Below are the code and all the weights of a small trained network. Each question names an input and a class and asks about switching units off, where a switched-off unit gives its printed mean instead of its output.

import numpy as np


def w(rows, s, z=0):
    codes = np.array(rows[::2]) - 128.0
    scale = np.full(codes.shape[1], s)
    scale[-1] = z or s
    return codes * scale


def norm(h):
    return h / np.sqrt((h * h).mean(-1, keepdims=True) + 1e-5)


def f(y):
    return y / 2 * (1 + np.tanh(0.7978845608 * (y + 0.044715 * y**3)))


def log_softmax(a):
    a = a - a.max(-1, keepdims=True)
    return a - np.log(np.exp(a).sum(-1, keepdims=True))


def net(x, mask):
    res = np.array(x, float).reshape(1, 2) / 4 @ E
    u = 0
    for l in range(2):
        y = f(norm(res) @ A[l][:, :-1].T + A[l][:, -1])
        res = res + np.where(mask[u : u + 3], y, B[l][:, -1]) @ B[l][:, :-1]
        u += 3
    return log_softmax(norm(res)[-1] @ U[:, :-1].T + U[:, -1])


A, B = {}, {}
E = w([
[9,153,202,153,140],'x0',
[88,73,135,57,157],'x1',
],0.014)
A[0] = w([
[5,137,185,145,23,204],'0.n1',
[121,160,223,218,29,130],'0.n2',
[24,149,22,42,196,253],'0.n3',
],0.011,0.0052)
B[0] = w([
[3,132,168,150,163,248],'0.n1',
[123,242,97,97,158,204],'0.n2',
[229,105,207,119,112,212],'0.n3',
],0.018,0.012)
A[1] = w([
[131,204,146,163,47,255],'1.n1',
[108,89,119,67,196,87],'1.n2',
[105,114,64,154,2,76],'1.n3',
],0.016,0.0057)
B[1] = w([
[109,93,21,163,96,254],'1.n1',
[183,5,193,106,135,141],'1.n2',
[103,184,50,197,47,146],'1.n3',
],0.015,0.0069)
U = w([
[157,176,24,205,66,244],'0',
[13,228,110,186,150,213],'1',
[200,66,133,73,139,254],'2',
[38,95,247,107,180,180],'3',
[72,77,108,129,71,2],'4',
[111,141,141,158,120,2],'5',
],0.015,0.0078)

Each question gives the input, the list of numbers given to net, and the class t.
The units are the neurons (one row each of A and B). Each row of codes is followed by its name. A weight is (code - 128) times the scale printed after its matrix; where a second scale follows, it is the last column's (A, B and U).
mask holds one flag per neuron, layer by layer. A switched-off neuron (its flag False) gives its mean, the last column of its row in B, instead of its output. The means were averaged over made-up inputs and are rounded, as every weight is.
A unit's drop is (log p(t) with every unit on - log p(t) with that unit switched off) / (log p(t) with every unit on - log p(t) with every unit switched off).
k most important neurons: the k neurons with the biggest drops, biggest first
k most important neurons of layer l: the k neurons of layer l with the biggest drops, biggest first
drop of u: that unit's drop, to one decimal
input [-1,-3], class 0: most important neuron -> 0.n1
input [0,-7], class 0: 2 most important neurons -> 0.n1; 1.n1
input [-2,0], class 0: 2 most important neurons -> 0.n1; 0.n3
input [-2,1], class 2: 2 most important neurons -> 0.n1; 0.n2
input [2,1], class 3: 2 most important neurons of layer 0 -> 0.n3; 0.n2
input [-3,0], class 0: 3 most important neurons -> 0.n1; 0.n3; 1.n3
input [0,7], class 2: drop of 1.n2 -> 0.0
input [-3,7], class 2: drop of 0.n1 -> 0.2
input [-3,-1], class 0: drop of 0.n3 -> 0.7
input [-4,5], class 2: drop of 0.n1 -> 0.3
